Below is a small trained network, with its code and all its weights. Each question gives an input and a target symbol and asks what happens when units are switched off, that is, made to give their printed mean instead of their output.

import numpy as np


def w(rows, s, z=0):
    codes = np.array(rows[::2]) - 128.0
    scale = np.full(codes.shape[1], s)
    scale[-1] = z or s
    return codes * scale


def norm(h):
    return h / np.sqrt((h * h).mean(-1, keepdims=True) + 1e-5)


def f(y):
    return np.maximum(y, 0)


def softmax(a):
    e = np.exp(a - a.max(-1, keepdims=True))
    return e / e.sum(-1, keepdims=True)


def log_softmax(a):
    a = a - a.max(-1, keepdims=True)
    return a - np.log(np.exp(a).sum(-1, keepdims=True))


def net(x, mask):
    ids = ['Λαβζμξπσω'.index(c) for c in x.split()]
    T = len(ids)
    res = E[ids] + P[:T]
    r = norm(res)
    for j in range(2):
        rows = slice(3 * j, 3 * j + 3)
        q, k, v = (r @ M[0][rows].T for M in (Q, K, V))
        z = softmax(np.where(np.tri(T) > 0, q @ k.T / 3**0.5, -1e9)) @ v
        o = O[0][rows]
        res = res + np.where(mask[j], z, o[:, -1]) @ o[:, :-1]
    y = f(norm(res) @ A[0][:, :-1].T + A[0][:, -1])
    res = res + np.where(mask[2:14], y, B[0][:, -1]) @ B[0][:, :-1]
    return log_softmax(norm(res)[-1] @ U[:, :-1].T + U[:, -1])


Q, K, V, O, A, B = {}, {}, {}, {}, {}, {}
E = w([
[142,141,108,127],'Λ',
[140,143,103,129],'α',
[144,139,96,129],'β',
[104,136,96,87],'ζ',
[88,147,112,88],'μ',
[83,162,144,147],'ξ',
[141,103,77,132],'π',
[101,119,67,134],'σ',
[118,2,203,71],'ω',
],0.034)
P = w([
[255,246,117,90],'0',
[230,228,92,110],'1',
[194,212,76,124],'2',
[169,185,71,145],'3',
[152,161,73,163],'4',
[131,137,73,179],'5',
[111,116,74,191],'6',
[94,93,78,195],'7',
[81,79,73,208],'8',
[72,55,76,213],'9',
],0.0097)
Q[0] = w([
[251,106,234,170],'h0',
[143,147,43,202],'h0',
[188,111,118,115],'h0',
[170,112,154,73],'h1',
[122,51,80,79],'h1',
[181,150,9,210],'h1',
],0.016)
K[0] = w([
[206,248,89,60],'h0',
[50,81,49,132],'h0',
[124,239,126,149],'h0',
[165,124,58,115],'h1',
[121,45,115,123],'h1',
[52,4,138,148],'h1',
],0.016)
V[0] = w([
[44,153,140,138],'h0',
[144,57,75,2],'h0',
[64,130,191,57],'h0',
[156,112,137,46],'h1',
[143,199,109,200],'h1',
[49,199,123,102],'h1',
],0.015)
O[0] = w([
[196,160,110,81,133],'h0',
[10,15,72,8,235],'h0',
[111,151,199,15,3],'h0',
[129,32,82,167,146],'h1',
[109,168,254,177,207],'h1',
[245,144,135,166,250],'h1',
],0.0093,0.0056)
A[0] = w([
[150,122,108,180,100],'n0',
[110,156,151,198,65],'n1',
[176,101,250,156,153],'n2',
[109,140,97,81,137],'n3',
[81,164,204,81,161],'n4',
[110,28,107,165,146],'n5',
[146,139,59,109,84],'n6',
[125,59,156,58,160],'n7',
[175,221,107,143,91],'n8',
[113,144,118,132,119],'n9',
[219,169,140,62,157],'n10',
[185,186,142,100,10],'n11',
],0.019,0.013)
B[0] = w([
[178,128,102,93,195],'n0',
[176,65,66,170,169],'n1',
[57,69,133,11,180],'n2',
[136,140,100,173,198],'n3',
[172,164,2,98,173],'n4',
[110,134,214,109,254],'n5',
[95,124,67,90,192],'n6',
[201,120,154,153,213],'n7',
[41,125,168,110,206],'n8',
[131,132,127,127,137],'n9',
[167,191,130,128,222],'n10',
[79,175,195,141,140],'n11',
],0.016,0.0098)
U = w([
[81,180,162,130,254],'Λ',
[195,159,69,93,78],'α',
[131,71,175,96,161],'β',
[164,66,111,66,50],'ζ',
[104,99,112,137,92],'μ',
[22,171,49,140,73],'ξ',
[104,100,137,101,115],'π',
[7,128,143,166,158],'σ',
[136,109,128,216,198],'ω',
],0.014,0.0057)

Each question gives the input, a string of symbols that net reads in full, and the target symbol t.
The units are the heads (3 rows each of Q, K, V and O) and the neurons (one row each of A and B). Each row of codes is followed by its name. A weight is (code - 128) times the scale printed after its matrix; where a second scale follows, it is the last column's (O, A, B and U).
mask holds one flag per unit, heads first, then neurons. A switched-off unit (its flag False) gives its mean, the last column of its rows in O or B, instead of its output. The means were averaged over made-up inputs and are rounded, as every weight is.
A unit's drop is (log p(t) with every unit on - log p(t) with that unit switched off) / (log p(t) with every unit on - log p(t) with every unit switched off).
The circuit of an input: a set's keep is (log p(t) with only the set's units on - log p(t) with every unit switched off) / (log p(t) with every unit on - log p(t) with every unit switched off). Starting from the 12 units with the biggest drops (on a tie, the unit counted first), units are removed one at a time, each time the one whose removal leaves the highest keep (on an exact tie, the one counted first), for as long as the keep stays at least 0.8.
units of the circuit, in order: the units of the circuit, biggest drop first
k most important neurons: the k neurons with the biggest drops, biggest first
which heads matter: for each layer, one digit per head in row order, 1 if its drop is at least 0.15 and else 0, layers parted by /
input Λ β β β π α, target σ: units of the circuit, in order -> [h0, n5]
input μ α α σ α, target ξ: 2 most important neurons -> [n8, n7]
input α β ω σ ξ β α, target ξ: which heads matter -> 01
input μ π β, target σ: which heads matter -> 11
input σ σ β, target ξ: units of the circuit, in order -> [h0, n8, h1]
input μ β Λ β β β α, target ω: units of the circuit, in order -> [h0]
input π σ Λ, target ξ: 2 most important neurons -> [n7, n8]
input α α ξ α π ζ, target σ: units of the circuit, in order -> [h0, n5]
input μ μ ζ π, target σ: units of the circuit, in order -> [h1, n5, h0]
input β β β ξ μ, target Λ: units of the circuit, in order -> [h0, n8]
input ω β α μ ξ, target α: which heads matter -> 10
input σ β ζ β β β β β, target ω: which heads matter -> 10
input μ α ξ α, target Λ: which heads matter -> 00
input β μ α ζ ξ β Λ, target Λ: units of the circuit, in order -> [h1]
input β β ξ β β Λ, target ω: 2 most important neurons -> [n6, n1]
input β α Λ α ξ α β, target Λ: 2 most important neurons -> [n8, n2]
input ζ β α μ α α ξ ζ, target Λ: units of the circuit, in order -> [h0, n8]
input Λ μ μ ξ β μ, target Λ: units of the circuit, in order -> [h0, n11]
input β α β α ζ β, target ζ: 2 most important neurons -> [n5, n8]
input β β α σ β β, target ξ: which heads matter -> 01
input β ζ α, target ζ: which heads matter -> 11
input π ξ ξ, target σ: which heads matter -> 11
input ξ ξ β ξ β ζ β, target ζ: 3 most important neurons -> [n5, n4, n10]
input β σ μ, target ξ: which heads matter -> 00
input β μ β β β π μ, target σ: which heads matter -> 10
input β ω β μ ζ ω μ σ Λ, target ξ: units of the circuit, in order -> [h1]
